Below is a small trained network, with its code and all its weights. Each question gives an input and a class and asks what happens when units are switched off, that is, made to give their printed mean instead of their output.

import numpy as np


def w(rows, s, z=0):
    codes = np.array(rows[::2]) - 128.0
    scale = np.full(codes.shape[1], s)
    scale[-1] = z or s
    return codes * scale


def f(y):
    return y / 2 * (1 + np.tanh(0.7978845608 * (y + 0.044715 * y**3)))


def log_softmax(a):
    a = a - a.max(-1, keepdims=True)
    return a - np.log(np.exp(a).sum(-1, keepdims=True))


def net(x, mask):
    res = np.array(x, float).reshape(1, 7) / 4 @ E
    y = f(res @ A[0][:, :-1].T + A[0][:, -1])
    res = res + np.where(mask, y, B[0][:, -1]) @ B[0][:, :-1]
    return log_softmax(res[-1] @ U[:, :-1].T + U[:, -1])


A, B = {}, {}
E = w([
[126,171,128,122,124,213],'x0',
[127,127,128,128,128,128],'x1',
[129,128,129,128,128,128],'x2',
[135,114,245,128,138,133],'x3',
[129,128,128,128,129,128],'x4',
[128,128,128,128,128,128],'x5',
[125,126,124,5,137,126],'x6',
],0.013)
A[0] = w([
[126,151,91,206,108,166,210],'n1',
[139,165,35,127,138,233,124],'n2',
[115,144,104,174,111,157,215],'n3',
[132,132,130,125,130,126,115],'n4',
[128,129,129,126,128,127,121],'n5',
[138,143,180,126,138,190,39],'n6',
[126,106,141,96,130,114,109],'n7',
[134,104,179,126,141,80,114],'n8',
[130,131,129,123,129,124,98],'n9',
[132,144,207,124,127,221,10],'n10',
[129,155,99,5,118,152,161],'n11',
[118,90,145,80,126,110,110],'n12',
[151,125,153,35,127,93,174],'n13',
[131,123,139,104,127,114,114],'n14',
[124,127,126,134,127,133,147],'n15',
[122,116,134,142,132,128,174],'n16',
[144,94,22,136,134,20,231],'n17',
[123,99,144,88,128,111,110],'n18',
[116,107,208,123,135,53,118],'n19',
[127,127,109,126,119,99,109],'n20',
[141,116,159,180,129,94,206],'n21',
[130,107,156,183,128,102,225],'n22',
[133,116,171,217,103,81,253],'n23',
[118,124,123,140,125,139,181],'n24',
[120,123,89,128,123,76,142],'n25',
[129,132,128,124,128,126,107],'n26',
[138,141,177,126,139,188,44],'n27',
[115,143,100,60,111,151,146],'n28',
],0.013,0.0029)
B[0] = w([
[139,238,146,127,125,119,213],'n1',
[231,170,102,103,133,148,219],'n2',
[135,199,133,135,125,129,181],'n3',
[126,126,126,127,128,124,127],'n4',
[128,127,129,127,130,127,127],'n5',
[65,116,127,139,126,134,162],'n6',
[130,134,132,102,128,95,149],'n7',
[177,124,122,119,127,90,175],'n8',
[128,124,129,123,129,125,125],'n9',
[25,116,134,150,129,136,185],'n10',
[146,13,87,87,134,162,227],'n11',
[132,144,136,84,126,86,166],'n12',
[127,120,154,69,128,37,210],'n13',
[129,126,131,113,131,102,140],'n14',
[129,134,128,130,127,134,131],'n15',
[133,125,127,143,129,131,139],'n16',
[3,111,150,157,129,155,250],'n17',
[131,138,135,93,127,91,158],'n18',
[211,133,129,106,126,78,202],'n19',
[108,121,128,126,130,130,141],'n20',
[157,96,121,183,132,154,184],'n21',
[154,101,121,186,130,157,187],'n22',
[166,86,112,219,125,181,225],'n23',
[129,144,127,134,126,138,139],'n24',
[85,117,132,132,131,136,168],'n25',
[128,126,128,124,130,127,126],'n26',
[69,116,128,138,125,135,160],'n27',
[145,63,101,101,126,161,181],'n28',
],0.034,0.013)
U = w([
[50,171,195,205,118,177,232],'0',
[254,66,67,143,137,160,171],'1',
[27,83,135,68,136,120,5],'2',
[212,155,162,75,122,44,122],'3',
[220,246,126,116,121,141,80],'4',
],0.0048,0.0016)

Each question gives the input, the list of numbers given to net, and the class t.
The units are the neurons (one row each of A and B). Each row of codes is followed by its name. A weight is (code - 128) times the scale printed after its matrix; where a second scale follows, it is the last column's (A, B and U).
mask holds one flag per neuron, in row order. A switched-off neuron (its flag False) gives its mean, the last column of its row in B, instead of its output. The means were averaged over made-up inputs and are rounded, as every weight is.
A unit's drop is (log p(t) with every unit on - log p(t) with that unit switched off) / (log p(t) with every unit on - log p(t) with every unit switched off).
The circuit of an input: a set's keep is (log p(t) with only the set's units on - log p(t) with every unit switched off) / (log p(t) with every unit on - log p(t) with every unit switched off). Starting from the 12 units with the biggest drops (on a tie, the unit counted first), units are removed one at a time, each time the one whose removal leaves the highest keep (on an exact tie, the one counted first), for as long as the keep stays at least 0.8.
circuit, biggest first: the units of the circuit, biggest drop first
k most important neurons: the k neurons with the biggest drops, biggest first
drop of u: that unit's drop, to one decimal
input [-6,-5,4,1,5,-2,1], class 3: circuit, biggest first => (n19 n11)
input [3,-6,2,7,7,-2,0], class 0: circuit, biggest first => (n11)
input [-3,-3,-5,0,-1,4,-5], class 0: 3 most important neurons => (n11 n2 n28)
input [1,-6,5,-6,7,-1,-4], class 4: 2 most important neurons => (n2 n1)
input [0,-7,6,5,-1,-6,7], class 3: 2 most important neurons => (n17 n19)
input [1,-6,-5,7,4,0,5], class 2: 4 most important neurons => (n10 n2 n6 n27)
input [0,2,3,-7,-8,-3,8], class 2: 3 most important neurons => (n17 n23 n13)
input [5,0,5,2,5,-2,0], class 0: 2 most important neurons => (n13 n11)
input [6,1,4,0,2,-2,-7], class 4: 3 most important neurons => (n17 n2 n1)
input [0,-3,-5,5,-4,-1,4], class 3: 3 most important neurons => (n17 n19 n13)
input [3,-4,8,2,-2,1,0], class 0: 2 most important neurons => (n11 n13)
input [-8,-6,-8,-7,8,-8,1], class 2: 2 most important neurons => (n23 n1)
input [8,-3,2,-1,4,2,-7], class 4: drop of n2 => 0.5
input [8,4,-7,-5,-2,-6,0], class 4: circuit, biggest first => (n1)
input [-1,7,-7,4,4,4,3], class 3: drop of n17 => 0.2
input [7,6,0,-1,1,4,-7], class 4: drop of n2 => 0.2
